(in the rows, 100 means zero)
Each row is followed by its group and then its class within the group.
87 106 102 90 91 84 110 105 91 84 96 96 101 98 115 129 92 99 102 92 106
 98 101 101 92 103 85 97 85 101 105 87 113 93 112 90 138
<6>:<85>
98 90 112 106 107 73 126 107 107 102 102 102 106 99 114 85 66 101 101 92
 103 100 95 97 88 100 112 97 85 97 110 97 114 101 98 121 144
<9>:<90>
91 96 93 94 93 84 118 104 104 91 97 95 102 103 109 161 68 98 101 97 98
 98 95 94 75 105 97 99 101 112 107 104 102 102 103 109 136
<6>:<85>
96 95 134 107 99 74 112 112 103 96 104 96 100 103 115 33 91 101 103 83
 113 108 95 97 103 96 99 96 77 96 106 83 120 93 106 102 153
<9>:<80>
89 108 95 91 96 92 106 102 101 91 98 96 101 94 108 165 80 102 103 101
 101 101 100 94 82 104 96 94 97 102 122 105 98 95 103 97 111
<6>:<85>
95 107 115 105 90 81 127 109 108 95 107 99 103 103 120 97 76 102 110 91
 102 101 96 96 80 104 110 98 100 95 137 112 104 104 117 93 123
<9>:<80>
94 98 97 90 98 83 114 107 91 93 101 91 102 97 106 145 67 100 106 97 105
 102 97 95 87 97 93 97 91 107 110 94 110 100 102 112 144
<6>:<85>
101 93 102 105 107 85 126 112 103 99 105 104 104 96 119 120 72 100 101
 94 101 101 97 93 90 99 120 98 100 96 109 110 104 103 100 117 105
<9>:<90>
97 92 98 95 94 83 113 108 103 95 88 96 102 95 105 123 79 100 101 93 105
 100 99 95 90 102 90 98 88 102 111 87 105 100 99 95 135
<6>:<85>
95 91 88 87 105 100 105 108 96 111 101 103 99 94 98 167 47 100 103 107
 102 98 104 92 98 98 96 98 102 103 96 90 107 104 100 107 127
<6>:<82>
97 92 120 106 102 83 120 113 106 95 106 104 103 96 117 91 71 99 101 93
 104 90 100 93 87 103 108 99 92 94 101 96 112 100 104 99 133
<9>:<90>
82 107 107 90 98 88 112 102 98 85 100 93 102 102 110 167 90 103 114 96
 111 98 92 99 93 98 87 98 95 106 107 106 107 98 107 86 138
<6>:<85>
105 96 111 103 106 84 116 107 100 100 107 101 103 95 109 112 75 102 98
 93 106 98 98 94 102 97 112 101 99 99 106 112 105 100 99 103 124
<9>:<80>
99 90 100 95 97 78 111 105 98 98 98 92 100 98 101 152 71 101 105 97 104
 100 97 98 100 101 83 101 92 112 111 93 105 100 95 93 160
<6>:<85>
108 86 108 108 101 63 119 104 111 110 100 99 102 107 100 87 63 101 102
 90 105 108 85 91 91 100 121 96 101 108 131 110 103 104 87 113 146
<9>:<80>
85 103 90 94 99 101 113 106 101 94 103 94 99 92 112 167 68 100 102 111
 101 99 102 93 79 103 94 98 101 109 96 103 111 101 114 110 120
<6>:<82>
95 94 107 110 95 88 120 113 105 96 107 105 103 92 125 99 85 99 99 102
 100 97 100 100 73 104 106 98 98 96 100 108 109 100 115 98 97
<9>:<90>
110 90 113 104 110 83 120 112 109 111 103 101 102 97 110 83 51 105 104
 88 104 99 97 93 100 96 110 97 92 96 97 92 112 102 96 124 144
<9>:<90>
93 104 122 105 99 76 119 109 102 86 106 101 102 107 125 54 98 99 102 78
 104 101 97 93 97 106 114 98 91 90 125 98 108 99 108 79 116
<9>:<80>
100 97 117 103 89 79 121 109 99 93 102 103 102 104 116 79 84 100 100 84
 103 102 99 98 102 99 107 99 93 102 108 103 102 100 102 98 140
<9>:<80>
102 104 82 90 103 110 113 98 97 98 97 93 105 90 105 167 58 101 99 106 93
 96 101 94 84 103 98 95 108 104 110 113 96 105 107 91 99
<6>:<82>
98 92 90 92 98 85 116 104 100 97 97 96 101 98 99 167 62 98 103 95 98 99
 94 82 86 101 91 97 97 114 97 101 100 100 102 115 156
<6>:<85>
92 100 95 90 96 82 109 104 100 98 98 90 100 95 108 148 65 100 104 99 100
 100 98 97 77 109 101 96 97 104 121 75 111 99 99 103 124
<6>:<85>
91 104 95 91 91 95 112 109 97 86 98 94 104 91 109 166 78 100 104 99 99
 97 98 99 81 105 82 96 88 100 108 97 106 98 113 88 130
<6>:<85>
108 95 113 105 103 82 117 106 107 106 102 100 102 100 112 101 53 102 101
 94 96 95 98 95 94 102 115 97 100 101 108 103 108 105 93 110 133
<9>:<80>
92 101 110 96 104 96 118 112 104 86 105 104 103 90 123 152 72 100 101
 100 100 101 101 93 85 104 111 98 98 91 106 105 107 101 111 93 108
<9>:<90>
85 95 96 90 97 73 117 107 97 89 100 92 101 96 110 160 87 102 106 93 105
 101 97 99 89 102 89 97 89 106 116 94 110 98 108 108 155
<6>:<85>
101 93 80 91 101 90 116 104 102 103 100 92 101 103 103 167 55 96 102 105
 93 95 100 93 98 98 102 99 108 115 103 107 98 103 93 127 126
<6>:<82>
102 90 117 108 103 81 117 113 106 105 108 102 103 98 109 71 67 97 99 93
 103 103 97 93 94 99 111 100 96 98 104 102 105 103 105 104 135
<9>:<90>
107 94 138 112 93 73 115 111 97 105 107 98 102 106 112 33 70 104 102 86
 112 107 95 98 105 95 99 99 75 105 105 87 117 99 100 102 164
<9>:<80>
102 98 89 93 103 95 115 108 101 97 100 96 102 92 109 167 74 101 105 104
 102 95 95 96 90 100 91 97 98 106 111 102 110 101 110 102 126
<6>:<85>
90 101 93 84 97 93 110 104 91 94 100 95 102 96 111 167 67 100 106 103
 101 96 103 98 100 103 95 98 98 108 95 92 112 102 91 112 135
<6>:<82>
96 94 121 106 102 92 117 111 104 93 103 104 101 91 120 78 77 103 98 92
 106 98 95 95 89 101 106 101 88 91 89 99 118 99 109 113 129
<9>:<90>
111 97 131 107 95 75 110 109 96 111 107 93 103 106 105 35 67 101 104 85
 112 106 98 99 113 93 97 98 83 107 113 83 116 98 93 93 152
<9>:<80>
91 98 117 104 100 84 126 111 103 94 107 99 103 101 123 109 84 100 101 95
 102 100 94 92 79 103 112 104 99 96 113 114 117 102 114 92 115
<9>:<80>
81 100 89 99 92 85 116 106 102 90 99 97 101 107 106 140 88 97 101 98 100
 98 98 99 84 102 100 98 104 109 108 104 100 100 113 116 132
<6>:<85>
97 92 82 90 111 86 118 104 98 102 96 97 104 93 103 167 61 101 101 107
 101 96 93 92 92 97 105 99 108 112 101 119 103 104 97 130 143
<6>:<82>
89 106 98 89 90 90 113 106 97 98 98 94 102 96 115 167 62 102 105 104 105
 98 99 99 86 108 87 98 96 107 105 93 112 99 109 105 139
<6>:<82>
78 106 95 92 92 82 119 107 101 86 101 97 102 96 118 167 92 101 105 101
 97 97 93 96 78 108 93 92 102 95 131 105 108 100 126 87 123
<6>:<85>
93 99 127 105 94 81 118 115 106 86 103 104 102 97 122 90 72 102 105 88
 102 98 98 97 82 105 100 99 85 89 102 90 115 99 116 86 141
<9>:<90>
89 96 86 97 109 80 122 109 102 94 99 99 101 89 108 167 78 102 106 106 98
 98 91 93 77 105 98 96 105 105 119 120 103 104 118 111 135
<6>:<85>
85 94 87 89 97 84 124 107 99 90 99 95 103 90 112 167 82 101 104 101 99
 98 91 93 80 105 97 97 103 103 127 118 103 105 118 92 126
<6>:<85>
86 107 95 83 92 88 112 109 89 83 100 93 103 101 122 167 67 104 105 107
 101 98 106 101 91 109 96 97 96 99 106 87 112 98 107 92 122
<6>:<82>
91 98 84 86 106 96 117 95 95 92 99 93 103 96 112 167 70 99 101 105 98 99
 98 93 88 105 92 97 103 104 104 108 108 105 117 101 126
<6>:<82>
86 96 99 93 89 76 115 107 100 85 98 94 100 105 110 132 89 99 103 94 102
 100 98 97 80 103 94 93 89 108 108 95 108 97 105 105 145
<6>:<85>
98 101 114 101 102 87 116 110 105 98 105 100 104 101 119 95 69 98 103 92
 104 98 99 97 89 105 111 97 93 95 113 98 113 101 110 102 122
<9>:<80>
95 97 90 91 96 96 110 105 108 97 94 97 99 96 105 167 62 103 97 104 100
 98 95 95 72 103 98 98 102 116 91 117 102 100 103 121 122
<6>:<85>
99 99 106 98 92 92 109 105 100 99 99 95 102 100 98 143 66 100 100 99 97
 101 96 97 89 104 93 97 98 108 99 94 107 97 105 99 137
<6>:<85>
97 92 119 109 104 86 120 116 103 95 103 102 98 90 114 86 85 100 99 92
 102 100 96 95 89 98 99 101 84 96 91 100 114 101 116 105 147
<9>:<90>
94 102 116 105 98 86 122 113 104 93 106 99 104 99 121 57 84 100 102 89
 105 102 100 97 86 102 108 96 91 90 107 89 118 98 112 109 117
<9>:<90>

Each row is followed by its group and then its class within the group.
110 116 91 111 101 116 112 110 100 83 131 110 93 96 106 98 95 95 103 95
 109 100 82 73 79 97 96 111 96 90 88 107 94 85 121 90 72
Bakos:<25>
88 121 75 96 104 73 84 104 99 101 94 69 98 108 102 121 108 83 100 104 75
 98 105 84 102 100 120 109 85 99 91 100 114 102 115 108 117
bel:<17>
108 114 65 114 96 131 106 97 95 92 140 155 107 92 100 98 103 84 88 93 74
 104 83 78 93 109 80 117 99 89 89 109 106 118 141 114 102
Bakos:<25>
104 103 98 113 96 111 104 102 98 95 115 112 109 87 96 93 109 87 95 97 93
 112 96 78 88 109 96 110 98 92 98 108 110 80 109 107 73
Bakos:<25>
89 99 66 96 107 94 91 102 152 98 104 89 110 94 91 114 101 84 101 118 76
 106 91 77 94 106 94 104 79 104 88 111 115 81 111 105 154
bel:<17>
91 109 90 157 98 107 115 88 110 101 100 139 100 93 101 93 107 71 96 83
 104 97 100 85 81 108 101 97 99 91 110 107 114 95 95 119 93
Bakos:<25>
81 102 84 94 103 77 98 102 101 95 94 75 99 107 109 116 102 91 104 116 76
 99 91 85 94 110 123 103 88 100 90 96 101 101 111 85 128
bel:<17>
92 118 64 101 106 97 86 108 106 100 104 87 110 100 95 110 108 81 94 107
 72 102 116 81 104 93 99 118 85 78 76 89 117 104 129 102 122
bel:<20>
99 110 61 91 100 94 100 106 93 103 102 102 117 99 96 109 96 90 97 127 69
 96 109 85 106 112 104 124 91 80 84 81 109 103 128 107 144
bel:<20>
93 100 99 97 105 68 103 94 87 105 88 89 106 108 104 106 106 75 84 99 71
 97 105 73 107 98 109 107 91 94 87 82 112 92 115 107 108
bel:<20>
103 102 62 120 102 101 86 93 104 98 114 110 103 85 90 106 98 88 100 101
 91 100 94 85 94 110 86 116 89 82 94 111 116 89 119 136 125
Bakos:<25>
94 126 51 96 100 77 92 111 102 94 108 104 106 122 99 117 98 94 103 112
 80 107 103 77 103 104 119 114 86 93 87 97 104 97 142 93 101
bel:<17>
86 103 52 107 105 84 93 112 99 88 100 87 120 103 100 110 98 96 96 112 67
 87 142 83 102 106 109 114 88 90 77 96 116 100 135 112 123
bel:<17>
105 124 93 108 99 129 94 71 79 97 119 130 105 100 83 96 103 80 105 93
 114 103 101 76 82 106 81 105 108 92 112 101 114 91 129 111 96
Bakos:<18>

Each row is followed by its group and then its class within the group.
103 86 103 105 88 83 90 91 47 104 103 103 102 101 98 102 108 111 123 95
 103 97 87 98 97 115 96 96 90 117 87 79 96 105 92 97 100
<30>:<8>
110 82 103 120 91 84 91 96 53 97 102 99 102 106 92 99 109 108 129 97 96
 100 98 98 91 118 101 98 96 113 89 84 97 132 87 101 92
<30>:<8>
96 96 90 101 87 93 95 119 77 97 93 106 100 103 101 95 94 97 101 103 100
 105 93 99 88 106 105 99 105 117 96 79 117 100 94 122 97
<35>:<10>
93 87 89 113 77 87 82 141 60 95 86 105 99 109 91 94 99 109 127 95 106 99
 84 107 105 103 91 98 99 138 82 86 125 110 85 135 86
<35>:<10>
97 112 113 105 99 97 94 107 119 111 99 93 98 106 107 84 120 100 101 97
 98 94 86 97 95 122 100 110 80 121 95 122 99 100 109 92 111
<29>:<19>
96 104 94 102 83 103 90 120 94 109 103 101 102 103 111 89 101 91 122 100
 105 100 79 106 78 98 108 94 76 152 91 111 122 92 89 105 75
<35>:<15>
99 115 95 112 89 97 104 105 86 100 94 104 96 105 108 98 99 107 97 101
 103 106 91 102 107 118 96 104 89 123 84 107 102 129 93 92 109
<29>:<14>
103 92 110 108 98 85 94 91 51 102 106 106 100 105 100 101 102 110 117 98
 100 100 83 103 103 104 93 92 78 117 87 98 97 99 90 92 90
<30>:<8>
118 81 113 114 84 91 93 121 58 104 111 97 102 98 94 91 114 107 135 95 98
 75 79 95 88 110 86 96 67 108 93 102 102 99 91 97 75
<30>:<8>
109 81 106 118 78 77 97 95 55 103 110 96 115 104 97 101 112 118 131 92
 97 104 91 100 92 124 93 102 93 114 91 91 101 103 88 94 87
<30>:<8>
102 90 101 111 90 85 90 111 58 101 102 105 101 104 98 96 106 109 119 93
 104 97 88 104 103 108 98 94 94 117 93 89 104 121 88 105 94
<30>:<8>
97 97 90 116 84 93 104 104 86 108 102 98 104 104 107 93 102 98 116 102
 100 102 96 106 93 101 101 100 92 130 96 87 109 134 86 91 90
<35>:<15>
97 105 90 128 84 96 101 114 90 120 92 104 102 108 111 94 109 100 111 105
 103 99 91 101 91 107 101 102 82 134 97 88 109 149 89 100 95
<35>:<15>
113 83 107 130 88 79 98 96 46 99 107 101 106 107 103 101 111 115 116 91
 101 95 90 104 106 114 89 99 71 118 88 104 95 128 90 83 88
<30>:<5>
103 114 111 108 90 95 95 101 91 105 105 101 95 107 109 86 115 100 102
 100 97 108 80 96 91 119 94 106 67 127 93 125 98 85 105 86 91
<29>:<19>
104 101 95 107 87 95 98 104 65 102 100 104 100 103 106 94 99 95 117 99
 105 110 85 104 88 98 106 89 83 131 85 78 112 106 82 100 87
<35>:<15>
110 102 111 98 77 96 99 102 72 104 105 90 102 104 113 83 114 101 112 100
 96 102 67 104 86 127 106 103 72 123 82 124 106 80 97 93 85
<29>:<19>
100 113 92 112 83 95 86 119 93 107 94 105 99 105 109 96 101 93 130 104
 100 101 88 101 87 92 106 96 81 140 91 80 120 110 88 121 87
<35>:<10>
104 104 92 98 93 94 100 93 96 108 107 95 98 105 111 95 113 103 103 96
 100 103 79 100 87 125 107 110 76 128 88 130 104 85 104 88 104
<29>:<19>
101 78 100 105 72 80 91 98 50 108 104 95 99 103 94 96 110 115 135 92 96
 103 88 100 98 115 95 94 108 121 95 86 102 107 90 93 85
<30>:<8>
90 95 95 98 80 90 97 115 78 103 89 105 97 107 102 98 103 102 119 99 107
 113 80 111 102 102 107 91 103 147 84 86 120 87 90 117 96
<35>:<10>
109 115 104 120 86 91 103 99 71 101 104 110 99 106 107 101 100 109 106
 97 103 95 77 97 105 125 91 100 77 122 83 116 105 110 86 95 103
<29>:<14>
94 110 88 117 77 95 95 112 79 107 92 104 98 105 105 98 97 102 119 103
 110 110 94 103 98 105 98 101 91 140 85 75 110 129 82 105 94
<35>:<15>
108 86 104 113 90 93 90 96 71 105 98 95 105 101 106 99 114 111 124 90
 100 93 93 102 105 106 97 99 84 116 90 110 93 150 109 80 93
<30>:<5>
104 86 102 106 104 89 94 98 62 99 100 100 105 101 100 106 107 117 116 88
 109 108 87 107 110 113 96 98 86 131 82 107 99 139 89 93 111
<30>:<5>
102 111 109 111 87 89 95 104 81 106 97 103 94 109 106 86 114 109 103 100
 97 100 77 102 100 124 92 108 68 128 80 137 106 88 101 94 90
<29>:<19>
97 86 97 109 93 80 91 77 36 102 86 97 103 103 95 110 97 119 110 93 105
 104 98 97 103 120 94 95 98 115 89 98 99 114 86 94 108
<30>:<8>
90 116 103 116 84 87 90 85 66 112 95 100 97 109 107 100 101 114 103 99
 105 102 89 99 113 130 85 100 82 134 79 125 97 121 89 76 107
<29>:<14>
